Below is a small trained network, with its code and all its weights. Each question gives an input and a class and asks what happens when units are switched off, that is, made to give their printed mean instead of their output.

import numpy as np


def w(rows, s, z=0):
    codes = np.array(rows[::2]) - 128.0
    scale = np.full(codes.shape[1], s)
    scale[-1] = z or s
    return codes * scale


def norm(h):
    return h / np.sqrt((h * h).mean(-1, keepdims=True) + 1e-5)


def f(y):
    return y / 2 * (1 + np.tanh(0.7978845608 * (y + 0.044715 * y**3)))


def log_softmax(a):
    a = a - a.max(-1, keepdims=True)
    return a - np.log(np.exp(a).sum(-1, keepdims=True))


def net(x, mask):
    res = np.array(x, float).reshape(1, 7) / 4 @ E
    u = 0
    for l in range(3):
        y = f(norm(res) @ A[l][:, :-1].T + A[l][:, -1])
        res = res + np.where(mask[u : u + 10], y, B[l][:, -1]) @ B[l][:, :-1]
        u += 10
    return log_softmax(norm(res)[-1] @ U[:, :-1].T + U[:, -1])


A, B = {}, {}
E = w([
[124,140,130,122,137,123,131,126,128,123,128,130],'x0',
[132,58,226,214,204,63,111,118,186,113,95,100],'x1',
[138,130,125,142,120,132,139,124,137,131,129,128],'x2',
[151,205,153,184,105,98,132,170,32,168,89,31],'x3',
[127,132,128,130,126,125,131,124,130,127,129,127],'x4',
[210,175,114,114,113,70,7,84,157,188,118,163],'x5',
[129,125,126,132,125,132,126,124,130,129,133,122],'x6',
],0.02)
A[0] = w([
[183,185,154,183,142,117,124,155,94,142,114,60,2],'L0N1',
[123,50,165,112,188,138,121,88,252,123,148,178,53],'L0N2',
[112,129,138,150,134,132,125,110,102,144,152,152,44],'L0N3',
[160,170,216,202,152,99,111,139,50,147,82,56,31],'L0N4',
[146,103,122,145,70,168,119,127,166,136,121,117,104],'L0N5',
[204,143,148,165,152,35,7,108,186,141,108,141,29],'L0N6',
[140,106,129,141,159,178,131,127,158,150,125,160,31],'L0N7',
[70,58,181,182,172,117,218,154,110,77,122,109,17],'L0N8',
[134,87,239,205,168,49,126,137,168,153,72,70,3],'L0N9',
[103,70,211,182,163,65,79,120,203,91,90,155,13],'L0N10',
],0.012,0.0091)
B[0] = w([
[51,87,76,170,108,83,120,117,102,158,126,187,172],'L0N1',
[75,101,56,173,84,39,106,191,129,63,86,187,240],'L0N2',
[136,116,153,223,96,144,161,136,168,112,149,93,114],'L0N3',
[38,58,64,157,71,20,121,170,128,86,119,214,224],'L0N4',
[94,136,92,124,157,121,136,109,135,129,81,134,128],'L0N5',
[61,177,251,59,94,237,124,93,183,230,87,131,251],'L0N6',
[96,113,127,164,86,118,122,116,101,119,147,108,128],'L0N7',
[107,204,208,89,119,214,112,95,197,236,95,123,231],'L0N8',
[246,156,62,193,235,168,149,73,47,77,200,48,253],'L0N9',
[231,104,64,140,234,184,115,117,63,86,230,107,232],'L0N10',
],0.012)
A[1] = w([
[62,104,241,147,155,225,251,159,165,98,91,14,35],'L1N1',
[219,193,77,35,117,184,152,165,85,108,157,91,2],'L1N2',
[168,151,187,181,80,24,158,149,49,122,68,54,50],'L1N3',
[163,101,202,140,211,73,113,140,118,71,112,62,52],'L1N4',
[139,34,138,89,99,71,135,142,208,52,117,189,59],'L1N5',
[115,197,18,66,110,142,124,133,82,156,112,188,115],'L1N6',
[141,102,190,156,149,74,167,146,182,144,136,102,115],'L1N7',
[189,132,205,119,92,101,68,127,168,172,128,96,53],'L1N8',
[150,127,39,92,75,127,131,125,75,88,124,126,36],'L1N9',
[187,149,153,98,146,62,129,148,177,153,78,124,46],'L1N10',
],0.011,0.0077)
B[1] = w([
[108,175,252,52,71,158,159,88,163,201,109,195,199],'L1N1',
[199,75,156,166,143,112,107,112,75,91,163,95,184],'L1N2',
[80,66,73,104,106,85,115,192,233,84,100,161,148],'L1N3',
[171,123,120,129,161,150,119,151,84,92,137,120,156],'L1N4',
[65,148,93,150,99,71,126,188,89,132,94,122,171],'L1N5',
[161,71,152,206,200,136,135,126,140,119,171,81,250],'L1N6',
[164,153,94,127,132,121,87,92,90,112,111,135,127],'L1N7',
[133,160,158,93,145,127,147,151,160,154,75,137,146],'L1N8',
[153,147,129,174,171,141,119,110,167,104,133,90,173],'L1N9',
[118,112,146,153,112,126,105,120,159,153,161,108,123],'L1N10',
],0.014,0.012)
A[2] = w([
[140,142,94,146,120,115,169,106,150,130,95,163,32],'L2N1',
[204,179,2,29,69,169,131,117,30,69,176,100,35],'L2N2',
[149,65,30,153,120,2,168,173,103,28,40,120,30],'L2N3',
[114,162,87,138,51,50,172,142,49,146,129,82,14],'L2N4',
[85,90,37,94,116,51,103,142,138,62,105,236,44],'L2N5',
[163,202,99,142,102,103,167,139,142,131,131,132,51],'L2N6',
[50,151,103,152,33,9,158,155,35,167,65,44,74],'L2N7',
[216,201,182,50,111,111,10,70,177,244,77,96,9],'L2N8',
[123,138,127,160,99,73,158,119,106,133,98,113,1],'L2N9',
[191,81,125,165,225,129,152,120,128,87,130,53,39],'L2N10',
],0.0099,0.0052)
B[2] = w([
[87,130,128,149,126,113,135,89,141,143,177,86,119],'L2N1',
[199,132,154,192,171,128,124,57,57,127,134,110,148],'L2N2',
[103,190,158,50,106,155,131,144,177,205,90,152,205],'L2N3',
[128,125,110,168,151,89,112,133,219,135,139,185,140],'L2N4',
[78,168,74,127,61,32,161,180,119,167,105,37,210],'L2N5',
[152,173,100,174,148,109,100,143,119,145,133,182,115],'L2N6',
[43,99,86,100,114,108,73,169,182,51,138,146,182],'L2N7',
[122,189,208,81,27,171,248,190,156,227,128,148,219],'L2N8',
[114,125,92,117,120,135,160,122,150,125,164,123,126],'L2N9',
[202,97,148,141,128,128,130,77,91,58,192,93,248],'L2N10',
],0.012,0.011)
U = w([
[250,93,97,202,211,142,122,104,87,88,200,67,192],'0',
[30,94,5,151,56,20,108,192,150,103,134,180,2],'1',
[111,183,205,45,50,206,158,119,137,200,124,180,180],'2',
],0.013,0.00081)

Each question gives the input, the list of numbers given to net, and the class t.
The units are the neurons (one row each of A and B). Each row of codes is followed by its name. A weight is (code - 128) times the scale printed after its matrix; where a second scale follows, it is the last column's (A, B and U).
mask holds one flag per neuron, layer by layer. A switched-off neuron (its flag False) gives its mean, the last column of its row in B, instead of its output. The means were averaged over made-up inputs and are rounded, as every weight is.
A unit's drop is (log p(t) with every unit on - log p(t) with that unit switched off) / (log p(t) with every unit on - log p(t) with every unit switched off).
The circuit of an input: a set's keep is (log p(t) with only the set's units on - log p(t) with every unit switched off) / (log p(t) with every unit on - log p(t) with every unit switched off). Starting from the 12 units with the biggest drops (on a tie, the unit counted first), units are removed one at a time, each time the one whose removal leaves the highest keep (on an exact tie, the one counted first), for as long as the keep stays at least 0.8.
circuit, biggest first: the units of the circuit, biggest drop first
most important unit: the unit with the biggest drop
k most important neurons: the k neurons with the biggest drops, biggest first
k most important neurons of layer l: the k neurons of layer l with the biggest drops, biggest first
drop when u is switched off: that unit's drop, to one decimal
input [7,4,6,-4,3,8,-2], class 2: circuit, biggest first => (L0N6)
input [-5,-3,-8,5,1,5,-8], class 1: 3 most important neurons => (L0N8 L0N4 L0N10)
input [6,-6,3,-7,-7,-5,0], class 1: 4 most important neurons => (L0N9 L0N10 L1N5 L0N6)
input [8,-8,2,8,3,-4,-3], class 0: 3 most important neurons of layer 0 => (L0N2 L0N6 L0N4)
input [-3,3,5,7,2,-8,-6], class 2: 3 most important neurons => (L0N8 L1N1 L0N2)
input [-4,5,0,5,-3,6,-8], class 2: 4 most important neurons => (L0N6 L1N6 L0N2 L2N8)
input [-5,1,2,6,5,6,1], class 1: 3 most important neurons of layer 0 => (L0N4 L0N8 L0N1)
input [3,-7,-7,1,1,7,2], class 0: 3 most important neurons of layer 1 => (L1N6 L1N2 L1N1)
input [5,6,7,4,-8,-7,7], class 2: 2 most important neurons => (L0N8 L1N1)
input [-8,-7,5,5,-5,-7,-4], class 0: 3 most important neurons of layer 1 => (L1N2 L1N6 L1N9)
input [4,-4,4,-7,-3,7,-2], class 1: 4 most important neurons => (L0N8 L0N2 L1N1 L0N9)
input [7,-1,2,5,5,-5,3], class 1: 3 most important neurons => (L0N4 L0N6 L0N1)
input [1,4,8,6,-5,-6,4], class 1: 2 most important neurons => (L0N4 L0N6)
input [-1,2,6,3,7,8,2], class 2: most important unit => L0N6
input [1,6,7,-5,-4,7,8], class 2: 2 most important neurons => (L0N6 L1N6)
input [5,6,6,3,8,-8,6], class 2: 2 most important neurons => (L0N8 L1N1)
input [6,-6,-1,-1,2,-5,0], class 0: drop when L0N6 is switched off => 1.7
input [5,-8,4,-3,-1,-6,1], class 0: drop when L0N6 is switched off => 1.0
input [6,-5,-6,-2,8,-4,-6], class 0: drop when L0N6 is switched off => 1.5
input [-1,1,-3,-1,6,-3,0], class 2: most important unit => L0N8
